Below is a small trained network, with its code and all its weights. Each question gives an input and a target symbol and asks what happens when units are switched off, that is, made to give their printed mean instead of their output.

import numpy as np


def w(rows, s, z=0):
    codes = np.array(rows[::2]) - 128.0
    scale = np.full(codes.shape[1], s)
    scale[-1] = z or s
    return codes * scale


def norm(h):
    return h / np.sqrt((h * h).mean(-1, keepdims=True) + 1e-5)


def f(y):
    return y / 2 * (1 + np.tanh(0.7978845608 * (y + 0.044715 * y**3)))


def softmax(a):
    e = np.exp(a - a.max(-1, keepdims=True))
    return e / e.sum(-1, keepdims=True)


def log_softmax(a):
    a = a - a.max(-1, keepdims=True)
    return a - np.log(np.exp(a).sum(-1, keepdims=True))


def net(x, mask):
    ids = ['δεηθλστφ'.index(c) for c in x.split()]
    T = len(ids)
    res = E[ids] + P[:T]
    u = 0
    for l in range(2):
        r = norm(res)
        for j in range(2):
            rows = slice(4 * j, 4 * j + 4)
            q, k, v = (r @ M[l][rows].T for M in (Q, K, V))
            z = softmax(np.where(np.tri(T) > 0, q @ k.T / 4**0.5, -1e9)) @ v
            o = O[l][rows]
            res = res + np.where(mask[u + j], z, o[:, -1]) @ o[:, :-1]
        u += 2
        y = f(norm(res) @ A[l][:, :-1].T + A[l][:, -1])
        res = res + np.where(mask[u : u + 12], y, B[l][:, -1]) @ B[l][:, :-1]
        u += 12
    return log_softmax(norm(res)[-1] @ U[:, :-1].T + U[:, -1])


Q, K, V, O, A, B = {}, {}, {}, {}, {}, {}
E = w([
[77,178,139,130,214],'δ',
[130,232,87,94,77],'ε',
[181,121,57,60,63],'η',
[45,147,171,128,156],'θ',
[56,134,144,141,29],'λ',
[89,202,153,68,173],'σ',
[152,128,138,170,139],'τ',
[133,78,123,6,110],'φ',
],0.02)
P = w([
[162,66,133,118,69],'0',
[17,139,123,126,171],'1',
[208,202,208,54,109],'2',
[210,37,100,152,141],'3',
[56,97,62,150,207],'4',
[169,255,204,85,112],'5',
],0.0085)
Q[0] = w([
[120,75,85,153,162],'0.h0',
[177,94,222,109,147],'0.h0',
[63,147,32,142,140],'0.h0',
[82,113,98,110,159],'0.h0',
[82,123,54,93,133],'0.h1',
[134,63,121,116,157],'0.h1',
[100,118,83,133,176],'0.h1',
[168,178,128,79,253],'0.h1',
],0.013)
K[0] = w([
[75,185,145,102,105],'0.h0',
[82,60,187,112,133],'0.h0',
[129,219,103,146,109],'0.h0',
[151,181,185,103,136],'0.h0',
[121,104,81,43,141],'0.h1',
[133,84,240,100,167],'0.h1',
[88,137,111,145,180],'0.h1',
[233,136,87,121,254],'0.h1',
],0.013)
V[0] = w([
[161,34,202,81,126],'0.h0',
[110,142,1,237,188],'0.h0',
[91,217,162,186,83],'0.h0',
[198,186,135,53,62],'0.h0',
[146,188,82,96,232],'0.h1',
[187,147,199,92,107],'0.h1',
[82,32,111,200,101],'0.h1',
[120,140,213,211,222],'0.h1',
],0.0051)
O[0] = w([
[110,98,236,90,207,104],'0.h0',
[208,174,85,246,162,12],'0.h0',
[99,149,101,130,136,187],'0.h0',
[88,149,99,129,3,247],'0.h0',
[112,19,77,33,164,127],'0.h1',
[89,135,206,53,19,169],'0.h1',
[129,48,182,190,178,27],'0.h1',
[220,58,93,129,62,63],'0.h1',
],0.0047,0.0012)
A[0] = w([
[186,60,58,192,129,143],'0.n0',
[234,42,144,150,108,141],'0.n1',
[159,68,178,168,152,163],'0.n2',
[173,144,84,115,139,91],'0.n3',
[143,121,189,118,156,140],'0.n4',
[78,179,166,168,90,117],'0.n5',
[192,188,119,142,84,1],'0.n6',
[92,46,129,119,184,82],'0.n7',
[98,153,99,120,94,144],'0.n8',
[131,154,171,139,59,101],'0.n9',
[143,248,109,132,158,175],'0.n10',
[120,137,115,105,113,92],'0.n11',
],0.013,0.0038)
B[0] = w([
[139,182,97,98,87,207],'0.n0',
[90,112,2,37,106,213],'0.n1',
[151,212,162,61,98,185],'0.n2',
[87,148,167,110,134,153],'0.n3',
[152,101,192,34,37,161],'0.n4',
[141,48,139,67,125,212],'0.n5',
[173,156,253,143,142,173],'0.n6',
[201,111,188,173,183,179],'0.n7',
[95,183,89,202,166,199],'0.n8',
[204,167,84,65,181,204],'0.n9',
[143,56,184,152,93,254],'0.n10',
[78,139,68,141,102,148],'0.n11',
],0.0082,0.0056)
Q[1] = w([
[58,161,165,44,70],'1.h0',
[53,105,90,217,130],'1.h0',
[146,110,42,209,96],'1.h0',
[172,45,154,150,61],'1.h0',
[84,177,110,59,109],'1.h1',
[170,183,162,105,195],'1.h1',
[35,177,38,121,244],'1.h1',
[163,94,150,75,46],'1.h1',
],0.011)
K[1] = w([
[69,131,105,69,145],'1.h0',
[67,178,188,224,70],'1.h0',
[147,189,147,146,50],'1.h0',
[140,20,123,100,4],'1.h0',
[176,163,167,89,164],'1.h1',
[70,163,161,106,131],'1.h1',
[120,244,125,206,166],'1.h1',
[151,56,128,122,16],'1.h1',
],0.011)
V[1] = w([
[158,10,125,155,86],'1.h0',
[83,127,130,141,191],'1.h0',
[123,186,170,171,132],'1.h0',
[147,125,158,128,143],'1.h0',
[138,151,155,145,93],'1.h1',
[141,111,117,144,176],'1.h1',
[144,152,144,95,132],'1.h1',
[174,50,138,155,111],'1.h1',
],0.013)
O[1] = w([
[80,150,76,41,2,6],'1.h0',
[20,98,190,47,191,56],'1.h0',
[131,75,171,245,78,11],'1.h0',
[100,160,194,189,128,89],'1.h0',
[28,199,135,202,126,150],'1.h1',
[154,65,47,75,109,3],'1.h1',
[142,151,192,124,218,246],'1.h1',
[149,173,77,142,113,38],'1.h1',
],0.0072,0.0042)
A[1] = w([
[72,139,50,125,48,144],'1.n0',
[92,157,131,226,135,196],'1.n1',
[55,58,186,145,111,38],'1.n2',
[92,211,148,220,43,205],'1.n3',
[99,143,172,57,189,221],'1.n4',
[185,33,34,86,36,252],'1.n5',
[30,152,92,59,189,38],'1.n6',
[28,89,179,79,137,175],'1.n7',
[215,82,246,189,11,23],'1.n8',
[145,70,155,153,181,102],'1.n9',
[118,109,58,174,60,142],'1.n10',
[194,219,167,183,159,88],'1.n11',
],0.011,0.0038)
B[1] = w([
[144,136,175,136,161,164],'1.n0',
[96,158,114,99,129,153],'1.n1',
[149,125,120,106,92,142],'1.n2',
[91,140,71,131,117,180],'1.n3',
[97,140,112,158,125,254],'1.n4',
[92,75,117,153,142,185],'1.n5',
[168,149,145,146,121,178],'1.n6',
[164,110,94,135,102,201],'1.n7',
[252,100,126,162,105,169],'1.n8',
[120,148,123,108,98,143],'1.n9',
[144,152,97,98,173,144],'1.n10',
[116,79,175,131,88,206],'1.n11',
],0.017,0.0089)
U = w([
[141,34,61,182,179,178],'δ',
[36,179,47,178,121,123],'ε',
[158,213,129,176,176,150],'η',
[58,40,144,78,73,87],'θ',
[123,163,77,169,12,4],'λ',
[55,115,199,123,192,195],'σ',
[242,94,166,144,150,154],'τ',
[133,196,120,3,139,90],'φ',
],0.015,0.0035)

Each question gives the input, a string of symbols that net reads in full, and the target symbol t.
The units are the heads (4 rows each of Q, K, V and O) and the neurons (one row each of A and B). Each row of codes is followed by its name. A weight is (code - 128) times the scale printed after its matrix; where a second scale follows, it is the last column's (O, A, B and U).
mask holds one flag per unit, layer by layer, with each layer's heads first. A switched-off unit (its flag False) gives its mean, the last column of its rows in O or B, instead of its output. The means were averaged over made-up inputs and are rounded, as every weight is.
A unit's drop is (log p(t) with every unit on - log p(t) with that unit switched off) / (log p(t) with every unit on - log p(t) with every unit switched off).
The circuit of an input: a set's keep is (log p(t) with only the set's units on - log p(t) with every unit switched off) / (log p(t) with every unit on - log p(t) with every unit switched off). Starting from the 12 units with the biggest drops (on a tie, the unit counted first), units are removed one at a time, each time the one whose removal leaves the highest keep (on an exact tie, the one counted first), for as long as the keep stays at least 0.8.
units of the circuit, in order: the units of the circuit, biggest drop first
most important unit: the unit with the biggest drop
k most important neurons: the k neurons with the biggest drops, biggest first
top k neurons in layer l: the k neurons of layer l with the biggest drops, biggest first
heads that matter: for each layer, one digit per head in row order, 1 if its drop is at least 0.15 and else 0, layers parted by /
input δ σ η, target σ: most important unit	0.h1
input δ φ τ η λ, target δ: heads that matter	00 / 01
input ε τ λ δ φ τ, target φ: heads that matter	00 / 10
input λ λ φ λ θ, target θ: heads that matter	00 / 11
input η τ θ λ τ, target τ: 2 most important neurons	0.n2, 0.n7
input η ε λ λ φ, target ε: heads that matter	11 / 10
input θ τ ε τ σ, target ε: heads that matter	10 / 00
input ε λ η φ τ δ, target φ: 3 most important neurons	0.n10, 0.n4, 1.n11
input λ φ τ ε η, target ε: heads that matter	00 / 00
input ε σ θ η φ, target ε: units of the circuit, in order	1.n4, 1.n11, 0.n5
input η φ θ η φ λ, target φ: units of the circuit, in order	1.h0, 0.n9
input τ σ τ δ φ, target δ: 2 most important neurons	1.n7, 0.n2
input φ δ τ ε θ, target ε: top 4 neurons in layer 0	0.n8, 0.n1, 0.n4, 0.n6
input θ φ ε η, target δ: units of the circuit, in order	1.n5
input φ η θ τ θ σ, target τ: top 2 neurons in layer 0	0.n10, 0.n1
input λ ε η, target λ: heads that matter	11 / 11
input δ δ φ λ θ, target δ: heads that matter	01 / 01
input τ λ σ, target τ: 3 most important neurons	0.n1, 0.n2, 0.n10
input λ φ ε φ τ, target ε: 2 most important neurons	0.n0, 1.n1
input ε ε η λ λ ε, target λ: units of the circuit, in order	0.n10, 1.n3
input η τ ε, target τ: units of the circuit, in order	0.n10, 1.n8
input τ λ δ, target τ: most important unit	0.n1
